In the rows, 128 means zero.
Each name stands for a flat space through zero: a line, a plane or more. A row that begins with a name and a colon came from that space; any other row is followed by the name of the space it lies nearest, among the names in its block.
q572_q805: [126 128 108  99 117 148 102 118 101 128 138  97 137  96 130  88 151 104
 134 144 104 160 131 127  98 116 133  93 167 150]
q762_q319: [ 80 181 149 109 104 148  94 142 157 129 100 100 115 179 121 165 145  98
 118 108 176 126 137 124 115 153 118 147 113 158]
q572_q805: [118 137 166  96 137 153 121 111 100 166 103  73 132 163 108  96 169  93
 101 160 115 119 133 135  86  80 122  82 158 188]
q572_q805: [104 200 162 101 157 136 168 171 148 178  88 115 128 188  92 199 144 121
  86 118 177  95 106 139 175  88 112 125  60 162]
q416_q668: [105 115 150 130 182 124 140 168 103 191 215 159 107 173  86 177 126 166
  68 134 114 136 156  62 150 135 177 160 144 113]
q255_q726: [138 138 125 130  91 129 189 147 158  87  79 143 123 122 151 147  92 112
 155 105 164 103  57 177 182 113  95 129  95 112]
q416_q668: [144 150 118 113 129 167 154 116 118 131 145 143  92 103 140 108 105 128
  81 152 141 109 115 139 162 108 105  68  97 139]
q615_q697: [214 121 135 136 143 118 136 117 118 117  82  87 146 105 117  64 136 126
 148 124 136 101 112 134 141 101  94  50  86 146]
q615_q697: [141 145 134 121 120  87  99 138 141 165  80 102 138 165 156 164 147 100
 202 125 183 146 159 144 124 143  97 144 105 154]
q494_q803: [192 109 149 192 140  91 143 106 150 116 111 153  97 162 135 120 105 176
 109  99 153  99 154 114 148 162 122 141  93  89]
q416_q668: [ 46 135 177 142  68 183 153  90 172  53  83 130 103 176 123 120 114 108
  61 113 117  73  80 165  86 125 132 168 166 129]
q572_q805: [135 111 167 160 117 118 147 128 168  95  86 141 131 156 134 141  92 123
 165 120 166  60 101 146 150 138  88 140  71 127]
q416_q668: [ 89 149 114 123  96 163 122 104 148  83 118 138 121 103 140 118 119 119
 104 127 119 119 113 152 112 134 124 133 131 126]
q494_q803: [105 145 126 123  71 116 133 138 146 118  92 115 102 174 161 160 136 100
 145  92 161 173 119 150 119 153 135 179 181 117]
q494_q803: [ 88 134 132  93 103 182 111 100 110 113 128  97 127 112 126  82 145  90
 100 158  98 128 115 143  81 101 127  90 172 167]
q762_q319: [133 108  95 143 100 115 161 103 121 110 134 159 107 109 165 120 120 146
 112 119  97 171 124 155 122 130 155 162 192  82]
q615_q697: [ 70 177  87 102 102 152 110 104 147 134 133 165 107 100 181 169 117 114
 125 157 147 147 153 172 126 140 109 146 111 136]
q615_q697: [ 83  77 160 125  72 152  93 205 164  40 148 112 154 130 109 139  71  67
 245  93 175  84  45  86 152 190 101 149 109 133]
q255_q726: [127 114 152 159 114 113 188 121 156 105  87 156 121 157 139 149 102 140
 123 114 135  90  92 165 149 113 119 164 119 102]
q615_q697: [193 167  90 131 114  95 167 157 129 115  79 101 126 123 120 127 158 147
 110  52 138 190  99 135 162 123 154 132 146  87]
q615_q697: [108 132 138  98 150 141 146 159  99 194 185 143  96 156 127 167 120 121
 104 160 143 140 138 106 158 115 134 119 137 146]
q255_q726: [ 84 189 122 126 143 163 124 115 154  99 112 128 146 114  81 133 153 155
  40 105  99 108 122 129 111 116 153 138 100 124]
q762_q319: [ 90 139 122 101  85 151  99 147 136  86 108  86 150 119 118 117 146  85
 157 104 126 150  94 129 100 139 134 136 163 143]
q416_q668: [156 170 110 142 130 138 114 105 138 114 120 124 101 122 122 108 142 157
  63 100 135 139 156 116 126 149 138 111 110 114]
q615_q697: [198 123 151 172 178  87 152  75 118 148  70 107 148 149  98  81 175 182
  69 119  82 111 162 138  93  85 148 115 129 117]
q572_q805: [ 81 131  41  93 124 142 103 168 107 126 235 180 132  39 146 165 108 137
 147 134  98 206 132 102 152 163 168 159 159  89]
q572_q805: [137 189  84  94 105 170 115 154 130  98 137 109 110  83 121 115 130 115
  98  96 154 158 102 116 161 144 125  81 105 130]
q572_q805: [104  73 127 127 133 134 135 118 101 154 202 176 105 118 159 134  92 129
 141 183 106 130 145 122 129 131 132 137 164 122]
q255_q726: [103 104 128 137 103 157 179 115 136 111 167 197  76 120 172 144  60 131
 107 159 139  97 100 154 169 130 110 134 126 105]
q762_q319: [128 120 136 142 138 110 139 115 124 153 132 142 115 155 135 142 133 145
 110 133 121 136 153 130 120 127 141 153 147 118]
q762_q319: [127 120 191 175 113 112 121 121 176  81  60 103 138 198 100 127 130 130
 132  82 153  70 117 122 104 154 119 166 105 126]
q494_q803: [ 55 148 112  97  95 169 151 125 148  94 115 150 144  90 146 150 108  97
 136 150 117 108  75 183 132  99 110 139 122 138]
q416_q668: [160 111 151 136 111 134 135  97 141  93  63 103 147 114 142  78 117 100
 172 146 140  72  98 169 119 102  74  78  92 157]
q416_q668: [ 92 197 146 141 131 154  57  68 162 111  81  94 127 159 100 110 181 143
  44 111 123 111 195 122  50 153 139 137 108 154]
q494_q803: [ 20  94 159 111  85 197  73 150 154  83 206 161 107 130 141 154  57  74
 176 169 162  69 109  97 126 189  96 144 109 158]
q762_q319: [129 154 143 161 152 119 112 102 162 137 118 160 113 150 132 156 115 161
 102 131 159  84 174 127 136 154 108 143  53 125]
q494_q803: [102 162 105  94 159 130 113 170 123 155 150 124 164 101  99 167 146 127
 140 129 125 145 126 112 146 117 138 129  97 140]
q255_q726: [152 143 116 126  78 129 156 145 139 120 120 140  66 150 178 149  95 109
 139 104 194 152 109 143 178 158 105 127 130 112]
q615_q697: [170 133 119 129 173  59 172 138 104 210 102 130 145 155 132 170 166 156
 136 128 118 172 155 149 142  84 148 155 143 115]
q494_q803: [118 150 176 147 146 138  65 161 152 142 165 116  92 204  88 160 122 137
  99  98 193  99 177  42 136 205 129 138  75 144]
q572_q805: [170 154 129 143 138 110 142 100 138 160  99 143  94 148 161 139 122 143
 113 139 170 115 164 152 151 127  96 109  79 132]
q615_q697: [126  63 115 106 149 148 146 150  76 143 220 152 134  76 122 102  98 124
 146 177  80 134 102 101 146 103 142  94 166 126]
q762_q319: [ 95 141 101 107 101 153 118 114 126  89 115 109 151  89 124 101 150 113
 117 120  86 154 105 148  91 115 148 131 173 128]
q255_q726: [113 153 104 105  85  98 110 165 151 137  95 120 131 141 175 189 125  85
 224 109 194 171 125 154 149 160 100 166 118 134]
q255_q726: [ 54 184 134 103  73 163 120 160 165 109 118 127  91 174 139 189 119  92
 111  96 185 139 106 133 141 165 125 171 131 136]
q762_q319: [ 97 227 110  67  69 195 150 164 137 143 131 119  36 160 160 172 114  79
  62 110 219 163 100 141 189 141 104  90 118 155]
q572_q805: [140 144 121 108 149 119 162 135 110 184 133 141 114 134 145 155 128 128
 121 155 141 139 135 148 159  94 117 110 115 139]
q762_q319: [ 91 189 159 123 130 157 122 110 147 153 110 121  87 193 116 155 147 130
  41 126 158 110 159 127 115 131 129 133 111 154]
q255_q726: [111 130 168 122 126 115 148 133 138 139  65  95 157 174 114 143 151 103
 150 126 132 104 104 157 110  91 117 143 133 155]
q494_q803: [ 84 108 143 101 140 128 119 162 119 176 172 149 132 143 142 181 103  98
 188 175 153 117 133 121 149 128 106 139 112 157]
q494_q803: [144 161 136 111 124 117 103 127 108 173 105  73 108 182 122 123 184 115
  99 109 143 183 169 113  95 131 148 123 176 152]
q615_q697: [131 142 124 153 113 120  96  84 144 101  94 113 126 138 131 102 157 144
  99 103 112 143 164 133  76 152 145 152 153 116]
q416_q668: [147 138 139 140 115 110 110 108 142 116  71  94 139 148 130 110 154 121
 142 108 138 129 141 142  98 133 119 131 129 137]
q494_q803: [181 150 120 137 163  76 186 102 119 193  72 140 129 144 153 150 152 157
 114 142 130 140 152 182 148  72 118 126 109 122]
q416_q668: [115  80 123 152 143 105 103 125 124 107 156 139 168 107 108 118 133 151
 154 122  76 136 140 102  93 146 163 172 160 100]
q572_q805: [ 95 190  80  94 141  98  83 145 147 151  86 111 195  91 131 183 175 116
 191 121 134 170 152 157 114 123 122 160  88 145]
q255_q726: [119  91 123 117 122 135 106 147 112 128 177 134 129 109 138 123 106 109
 176 149 129 134 126 105 132 146 122 120 141 134]
q762_q319: [170 101 145 111 151 143 155 156  89 152 161 111 120 124 106  96 116 117
 125 148 128 114  98 102 163  96 119  61 126 148]
q255_q726: [ 85 154 137 154 152 152 130 106 155  92 132 150 141 127  76 131 139 177
  31 104  82  93 130 114 104 129 169 163 114 102]
q762_q319: [104 139 142 111 100 179  99 131 123 106 156 104  92 143 116 101 125 103
  88 123 141 128 123  96 113 154 132 101 153 148]
q255_q726: [191  98 141 153 115 114 150 122 110 138 143 130  68 164 151 102 109 139
 109 115 153 144 140 108 148 150 130 110 160 108]
q615_q697: [100 137  91 110 108 153 151 144 137  94 149 161 131  72 143 143  96 121
 138 130 123 130  83 150 163 123 122 128 115 111]
q416_q668: [138 109 127 116 156 129 132 129  96 166 164 133 130 116 125 119 129 131
 127 163 109 132 141 117 131 106 131 102 136 140]
q416_q668: [ 53 121 127 146 134 151 106 129 148  91 185 169 136 119  96 152 115 160
  81 116  86 116 134  93 105 163 175 192 143  95]
q572_q805: [113 100 123 148 120 121  72  95 126 100 140 116 146 118 122  92 150 138
 133 122  84 149 166 106  59 161 159 158 179 117]
q494_q803: [167  68 159 123 172 134 147 118  76 159 155 107 147 117  99  65 134 127
 124 177  79  99 119 110 115  72 128  61 150 156]
[110 171  99 106 103 177  93 131 147  86 140 128 117  80 134 116 110 110
 122 124 155 119 116 125 143 155 103  90  81 141]	q762_q319
[145 130 138 150 159 141 142  90 133 109 113 136 143 105 102  90 131 161
  75 138  92  80 128 136 117  99 127 100  94 126]	q762_q319
[129  76 145 152 155 138 120 127 115 102 178 139 145 109  88  92 114 154
 111 133  79  98 122  84 114 134 154 125 140 111]	q255_q726
[140 107  77 134 139 113 113  95  97 169 203 184  89  90 182 130 113 159
 119 168 108 183 197 122 126 153 145 137 161  99]	q572_q805
[148 146 129 147 111 150 152 144 148  71 122 127 106 127 100 110 112 147
  74  73 138 114  86 108 158 146 141 120 115  97]	q255_q726
[ 36 143 126 142 192 134 113  38 128 187 165 201 140 122 132 164 151 188
  34 210  45 103 225 158  56  96 161 186 130 131]	q255_q726
[101 114 137 135 162  99  67 124 128 172 156 135 152 146 125 160 144 138
 166 153 125 132 198 100  92 157 135 167 117 142]	q762_q319
[194 100  96 179 148  79 157  92 112 157 167 191  76 124 172 129 107 196
  93 128 118 165 188 123 150 154 152 152 148  63]	q572_q805
[188 139 175 145 148  53 136 165 149 172  34  76 158 212 113 169 160 117
 200  89 195 115 133 132 148 121  98 144  78 148]	q615_q697
[159 103 132 145 143 124 126  94 115 135 136 137 120 116 140  93 121 142
 122 154 113 113 151 130 118 122 119 101 125 129]	q494_q803
[118  75 191 171 127 117 186 166 165 105 136 179 112 184 123 178  52 135
 160 121 173  39  74 121 192 144 101 169  76 104]	q494_q803
[136  92  98 130 149 121  71 145 111 124 203 145 148  72 126 116 111 138
 181 143 114 144 157  78 129 170 135 121 116 118]	q494_q803
[ 76 133  96 119 118 113 123 124 130 147 150 163 129 121 159 177 132 133
 138 138 111 174 153 148 113 139 152 193 167 107]	q615_q697
[145 144 112 110 101  95 181 138 115 144  63  95 137 150 142 138 170 113
 134  96 116 192  96 176 123  84 150 153 200 116]	q494_q803
[149  93 132 117 123 103 178 165 103 132 111 103 155 135 113 122 142 114
 159 108 101 157  72 136 138  87 151 137 189 115]	q494_q803
[163  69 171 138 181  89 121 125  84 201 150 108 143 171 109 113 151 136
 150 167 104 123 171  96 102 103 138 116 156 152]	q615_q697
[173  99 130 128 151 104 139 104  97 169 122 121 134 121 146 100 137 128
 151 166 113 131 149 144 120  94 114  93 137 143]	q255_q726
[103 168 126 125 134 149  71  95 130 146 146 121 101 146 126 125 154 138
  69 135 132 142 195 105  87 159 141 127 130 145]	q572_q805
[152 155  78 122 100 135  82  65 133 104  90 117 129  64 181  78 142 115
 152 148 128 151 165 173  92 137  94  87 115 142]	q615_q697
[109 106 113  95 117 178 145 153  89 127 211 140  96  99 123 108 103 113
  95 149 106 150  95  99 150 121 148  93 178 127]	q572_q805
[113 120 133 126 114 155  89  91 127 128 151 138  99 123 160 107 109 111
 131 169 142 111 163 128 106 151 101 103 121 153]	q572_q805
[167  85 158 157 171  78 123 171 133 145 136 130 165 149  98 151 115 145
 196 116 147  95 129  88 158 143 120 143  78 120]	q416_q668
[ 97 132 141 132 151 134 106 121 131 127 133 120 156 132  92 127 151 142
 102 128  95 115 142 111  94 123 151 146 131 134]	q255_q726

Each name stands for a flat space through zero: a line, a plane or more. A row that begins with a name and a colon came from that space; any other row is followed by the name of the space it lies nearest, among the names in its block.
q848q665: [186  89  87 106 108 158  56 151 106 134 128 117 134 148 175  52 144 152
 129 172 178 112 183 151 116 120 100 162  98  75]
q738q28: [ 78 124 114  96 116 133 156 104 132 107 122 122 124 158  91 104 145 171
 127  96 117  96 128 130 128 124 129 122 143 139]
q738q28: [138 131 142 135 107  90 206 147 124 161 125 132 105  73 174 152 127 166
 158  86 115 182 132 119  82 101 143  99 147 103]
q188q858: [175  96 126 160 129 168  53 106 123 128 195 157 146 119 144 106 151 115
 100  70 142 129 133  90 126 125 133 124 109 128]
q552q856: [105 175 110 143 137 111 135  76 136 125 108 139 136 130 131 102 133 138
 141 125 111  98 102 104 178 122 153 124 143 164]
q738q28: [112 134 170 122 159 164 125 151 155 132 114 142 143 188  39 203  96 122
  91  95 101 128  96  74 169 140 125 163 135 129]
q848q665: [ 58  93 111 136  50  84 210  59 165 109 146 124 112  76 126 143 177 131
 156  78 126 192 127 122 102  92 173  73 119  92]
q188q858: [131 110 141 135  87 140 127 110 120 168 149 129 146 127 123 164 140  79
 110 148  93 157 152 101 149  94  91 172  86 128]
q188q858: [104 107 131 114 100 110 183 122 126 115 132 104 103 100 126 150 140 137
 135 128 133 156 139 159  81 123 127  98 129 122]
q209q524: [170  93 119 141 145 154  84 115 104 132 213 155 121 119 123 124 164 105
 154 130  83 114 116 132 117 179  95 105  92 153]
q209q524: [ 89 175 114 153 134  72 121 100 103 132  98 114 152  93 193 102 127  47
 161 244 140 117 128 191 151 141 103 135 122 182]
q188q858: [ 83 143 130 103 110  89 171 194 170 110  61 112 122 142 121 104  82 129
 124 116 150 131 139 155 128  90 184 128 159  67]
q552q856: [163 134 157 117 164 169 114 149 121 103 133 104 103 145  75 169  98 132
  73 126 130 101 120 132 115 145 125 125 139 167]
q209q524: [145 133 136 109 152 141 151 163 134 147 106 146 122 158 113 139 116 212
 142  73 122 131 115  87 124 134 132 136 157  96]
q209q524: [188 147 118 135 121 134 161  95 133 117 100  99  82  87 151 138 124 215
 108 100 173 149 129 100 103  97 174  95 155 121]
q188q858: [ 78 149  94 132 124  53 177 126 138 125 126 147 118  95 161  82 144 107
 223 162  83 121 102 176 135 156 151  80 131 124]
q552q856: [178 142 145 146 169 151  80 142 118 111 128 113 121 122 125 153 100  98
  94 169 156 116 119 142 127 154 125 128 128 159]
q738q28: [137 136 153 122 138 150 169 103 125 145 120 121 113 140  78 210 128 164
 117 122  99 148 107  84 135 136 105 139 129 152]
q552q856: [146  87 136 105 121 137 130 183 120 121 139 113 112 125 132 132 122 137
 123 127 152 146 154 165  71 135 114 120 125  92]
q848q665: [172 113 125 151  93 126 139 106 132 150 171 136 109  85 143 142 144 107
 132 113  88 158 134 101 129 100 144 112  97 119]
q848q665: [111 149  91 132 133  82 138 120 129 127 116 141 126 112 168  73 142 129
 198 166 115 111 113 159 143 152 141 103 130 124]
q848q665: [102 158 148 102 104 119 193 134 121 154 103 107 117 142  95 156 106 119
 105 140  61 111 141 121 151  83 114 160 130 160]
q554q847: [112 175 108 133 153 105 144  96 122 133  96 138 132 130 148 101 134 168
 166 140 122 102 102 119 157 144 134 122 153 156]
q848q665: [121 168 157 143 142 100 192 143 140 156 147 156 111 110 100 167 106 108
 147  84  24 123  89  97 154 122 155 107 141 162]
q554q847: [101 114 159 128 129 144 117 136 121 118 164 124 139 137  89 158 120  61
  87 123 103 117 131 143 123 130 107 136 116 167]
q552q856: [134 116 134 135 130 110 149 133 107 138 146 126 119  91 161 147 141 122
 156 147 132 157 129 156  85 149 105 106 125 134]
q554q847: [100 170 111 147 177 101 122  93 122 132 130 160 142 136 123 123 143 106
 197 179  79  95  72 132 180 195 113 115 127 180]
q209q524: [189 124 120 120 149 131 121 177  97 176 152 156 120 128 165 104 132 162
 178 133  81 119 133 123 118 151  94 137 119 112]
q552q856: [177 167 128 155 157 109 130 140 124 166 139 156 118 109 145 137 115 109
 170 154  60 121  97 105 168 146 134 124 119 146]
q188q858: [116 168 108 108 150  97 190 109  93 147 113 130 107 118 152 105 145 194
 191 148  81  95 111 145 121 155 102 108 153 175]
q552q856: [148 141 122 139 129 121 115 151 163 131 103 140 130 136 126 119 105 126
 131 119 131 136 118 101 163 112 173 135 129  82]
q554q847: [ 83 160  81 117 171  90 127 118 129 121 102 162 141 158 140  60 149 167
 227 161 107  79  85 149 166 195 126 111 146 131]
q188q858: [182 114 118 158 162 157  73  97 118 136 191 166 130 125 122 136 159 126
 155 121  99 122  95  94 145 182 112 112 102 149]
q554q847: [153 151 126 139 138 102 134 156 131 149 113 135 122 113 153 127 109 108
 158 164 106 134 120 134 145 131 138 130 124 116]
q188q858: [158 122 151 123 125 154 109 177 146 142 131 134 130 156  93 145  94 103
  88 104 101 125 138  99 151 100 141 160 117 102]
q188q858: [128 105 125 150 114 139  84 110 146 123 136 137 153 129 133 131 138  96
 114 126 164 155 132 109 142 121 136 140 108  99]
q209q524: [113 116 147 129 165 165  76 139 128 108 161 149 152 168  87 127 124 112
  96  82 130  95 113 118 133 157 118 135 136 154]
q554q847: [123 107 120 125 120 135 123 110 126 110 155 126 121 122 120 121 148 128
 128 118 130 125 130 140 110 138 127 108 120 134]
q738q28: [ 52  76 127 108  99 128 148  97 125 124 166 132 144 150  77 168 175  82
 160 162  89 148 125 152 122 165  69 133  86 132]
q554q847: [136 112 122 151 121 142 124  56 123 108 190 131 112  97 109 149 167 112
 125 113 106 130 108 118 121 147 130  86 108 175]
q552q856: [133  81 159 133 103 153 127 149 154 140 138 132 138 138  93 200 124 108
  98  99 143 194 136  91 117 113 123 149 106  72]
q738q28: [163 142 125 156 168 143  64 120 114 126 163 150 141 126 140 108 129  93
 129 141 117  96 109 125 151 161 123 124 119 167]
q848q665: [135 113 150 117 137 150 116 177 143 124 100 127 138 152 122 139 101 166
  90  75 185 149 141 109 104 111 141 146 155  80]
q209q524: [ 90 117 138 115 110 137 141 122 150  84 115 103 122 135  96 128 117 135
  75  82 171 125 138 137 107  99 163 113 150 124]
q209q524: [144 165 116 114 148 119  96 166 118  96  49  81 126 131 176  73  82 140
  93 191 225  96 159 188 115 112 146 143 162 124]
q554q847: [ 36  73 144  93 133 173  77 114  99  64 155 103 168 175  93 106 152 109
  60 104 210  91 160 192  66 153  70 138 142 173]
q848q665: [101 125 186 132 157 144 153 155 122 155 169 160 144 148  73 205 116 101
 114  68  59 137  99  94 126 148  95 139 135 166]
q552q856: [ 91 152 117 142 132 103 166  80 156 104  93 131 123 113 129 133 137 179
 146  90 162 146  95 105 133 129 176  92 164 123]
q848q665: [180 117 121 123 132 124  95 206 109 185 114 152 150 138 197  89 115 144
 163 146 138 146 160 126 122 122  98 173 119  61]
q209q524: [ 56 166 141 107 138  81 197 162 125 143  72 133 142 137 150 114 107 166
 153 100 127 123 124 143 117 115 130 134 181 129]
q552q856: [134 114 127 155 133 142  75 100 132 128 129 136 158 130 142 143 142 104
 122 149 177 157 124 111 142 142 114 146 111 116]
q554q847: [147 106 151 124 123 151 101 127  84 114 100  66 134 104 173 166 121 116
  67 201 245 166 179 182  57 123  69 153 128 145]
q209q524: [128 170 143 136 166 137 125 120 133 120  83 127 137 143 125 139 103 176
 100  96 169 118 107  96 142 126 148 136 173 147]
q848q665: [131 125 132 143 142 131 115 119 131 120 140 136 131 120 128 139 132 121
 130 120 140 137 114 124 123 146 132 114 130 134]
q554q847: [126 154 122 114 132 100 142 181 132 141  85 129 130 134 160  85  98 143
 143 132 131 114 140 144 133 107 147 140 151  99]
q188q858: [151 155 144 127 152 144  91 174 125 132 130 135 136 152 119  98  87  98
  87 112 104  77 134 125 155 110 140 152 138 151]
q848q665: [162  75 113 150 131 151  76 114 131 116 208 161 128 113 132 110 168 121
 148  85 127 139 118 118 106 163 132  91 101 109]
q209q524: [188  94 137 133 116 179  70 145 133 130 173 132 126 142 104 129 121 104
  74  97 121 122 149  99 134 105 134 147  99 111]
q554q847: [151 134  93 136 119  96 137 102 102 100 140 102  95  61 202  66 148 145
 152 156 165 117 144 191  76 131 147  68 138 150]
q738q28: [163 121 138 130 106 134 132 138 133 133 109  98 112 112 128 167 111 108
 100 170 148 161 148 131 122 104 129 142 110 108]
q188q858: [153  86 130 120  83 141 169 122 136 171 155 143 115 124 113 171 156 164
 147  89  83 182 139  74 120 104 114 138  98  77]
q552q856: [148 142 135 173 157 138 103  87 162 131 114 155 144 127 114 184 130 138
 137 114 155 171  79  58 171 152 155 126 129 111]
q738q28: [174 125 138 123 118 174 105 109 134 104 137  88  98 139  65 169 110  94
  58 165 115 107 138 122 149 111 133 140  99 159]
q738q28: [197 134 135 157 121 116 154 111 102 154 163 120  92  55 174 159 136 123
 139 144 104 161 130 127  96 122 125  96 114 154]
q738q28: [110 177 121 143 123  76 166 126 142 138 121 134 116 104 129 117 110  66
 162 169  50 106 106 143 177 118 160 113 121 157]
q738q28: [ 82 127 119 126 142 118 102 138 136 120 131 153 159 157 122  93 133 104
 151 124 123 105 116 139 150 150 125 135 130 124]
[130 119 121 138 129 118 123 133 147 127 140 144 126 125 119 134 133 108
 157 135 111 141 111 125 141 147 142 115 114 105]	q188q858
[157 161 110 142 156 121 117 115 117 161 142 163 131 134 139 106 137 135
 177 144  62  97 100 100 178 152 120 134 119 153]	q552q856
[123  69 103 112 112 155 113  85 120  93 162 115 116 129 113 125 180 163
 139 129 168 140 136 148  84 163 105 100 109 115]	q554q847
[128 163 117 174 172 107  78 108 134 130 132 167 159 119 162 102 130  95
 165 141 133 116  87 116 171 166 144 118 134 149]	q554q847
[ 80  97 120 111 121 146 120  98 125  97 192 139 128 152  69 109 162  98
 127 101  74  82 119 146 130 153 114 107 109 169]	q738q28
[ 36 110 149 101  67 148 168  61 102 143 163 114 156 155  77 151 163  89
  74 103  66 109 161 116 139  76  66 173 106 198]	q552q856
[217 120 126 122  91 137 138 175 124 183 127 126 105 112 164 119 111 155
 120 118  99 152 169  93 127  67 136 157 107  71]	q209q524
[118 118 107  96 126 133 108 161 128 115  83 114 138 162 145  76 121 171
 127 140 188 113 156 153 116 122 125 150 143  83]	q848q665
[128 142 109 127 132 126 130 106 120 162 145 163 139 148 125 104 151 145
 172 120  59 102 112  92 173 136 112 143 115 140]	q552q856
[146 126 123 101  98 138 179 129 140 147  94 114 105 141 112 142 126 207
 121  97 122 147 143  87 128  86 141 143 136  87]	q554q847
[128 125 125 119 116 108 164 155 134 138 145 139 109 116 127 116 126 130
 154 104  79 126 127 134 119 120 145 108 127 113]	q188q858
[141 161 129 140 111  87 175 143 135 165  99 131 119  96 165 133 110 125
 154 140  98 153 129 115 144  93 150 131 132 110]	q848q665
[100 103 160 141 171 143  96 155 133 117 128 152 165 147 126 166 125 137
 123  84 197 165 108 120  94 173 110 129 154 106]	q848q665
[121 101 143 133  97 128 170 115 121 148 204 153 116  98 120 138 156 125
 129  38  57 141 130 103  99 104 130  99 119 144]	q209q524
[137 186 133 151 146  85 148 156 145 151  89 142 129 110 155 123  88 103
 150 145  99 126 106 117 171 113 167 130 145 126]	q738q28
[108 123 124 115 119 125 144 127 129 116 146 128 119 130 112 109 134 128
 128 105 103 107 130 140 121 124 136 112 131 140]	q554q847
[123  98 130 140 139 156  96  99 141 126 161 152 144 154  81 170 154 111
 140 126 114 144 100  95 152 169 108 133 100 122]	q554q847
[ 97 123 137 157 136 127 142  62 147 106 114 130 138 109 122 186 153 161
 130  98 193 184  94  95 114 150 141 101 147 127]	q552q856
[ 84 165 123  98 125 106 172 148 129 126  97 127 125 148 127  72 109 167
 124  82 101  78 135 135 136  92 153 130 169 142]	q554q847
[130  91 129 104 138 160  78 170 120  83 161 115 124 149 111  82 120 115
  86 103 160  86 153 178  85 140 128 115 132 129]	q209q524
[ 95  78 135 117 116 163 119 110 164  99 160 139 131 168  40 171 149 122
 114  86 117 142 109 100 136 149 133 122 107 102]	q209q524
[134 161 125 157 163 110 104 110 113 133 116 134 143 110 163 131 126 100
 153 185 142 126 106 141 146 163 114 127 130 163]	q554q847
[164  97 119 120 106 131 145 152 153 146 143 140 105 132 101 151 134 136
 161 129  84 158 124 105 137 131 139 124  96  67]	q554q847
[136 198  88 137 163 114  82  90 120 131  42 116 152 155 165  83 116 141
 154 242 170  86 115 131 205 146 119 171 135 151]	q738q28
[ 99 190 120 131 170  87 129 160 130 146  77 154 153 150 155  84  99 126
 173 153 107  89 103 135 177 144 137 146 159 138]	q554q847
[ 54 155 111 115 130  77 122 198 169 115  64 154 168 164 159  29  91 124
 151  88 159  99 132 150 157 100 188 141 172  62]	q738q28
[  0 150 163 122 102  93 151 146 140 108 101 117 177 142 121 108  95  39
  68  96 140 108 150 166 134  70 141 153 159 160]	q209q524
[136  80 136 140  95 105 151 173 160 151 125 144 130 101 154 165 131 126
 162 106 156 222 136 114  95 118 146 120 113  24]	q552q856
[153 103 153 159 129 168 111  67 130 136 175 133 129 122  75 230 153  89
 107 143 103 170 102  78 147 153  97 134  85 159]	q554q847
[ 88  97 105  95  95 138 115 112  91 141 158 130 152 155 140  69 169 126
 137 138 106  93 168 154 120 120  68 158 106 143]	q552q856
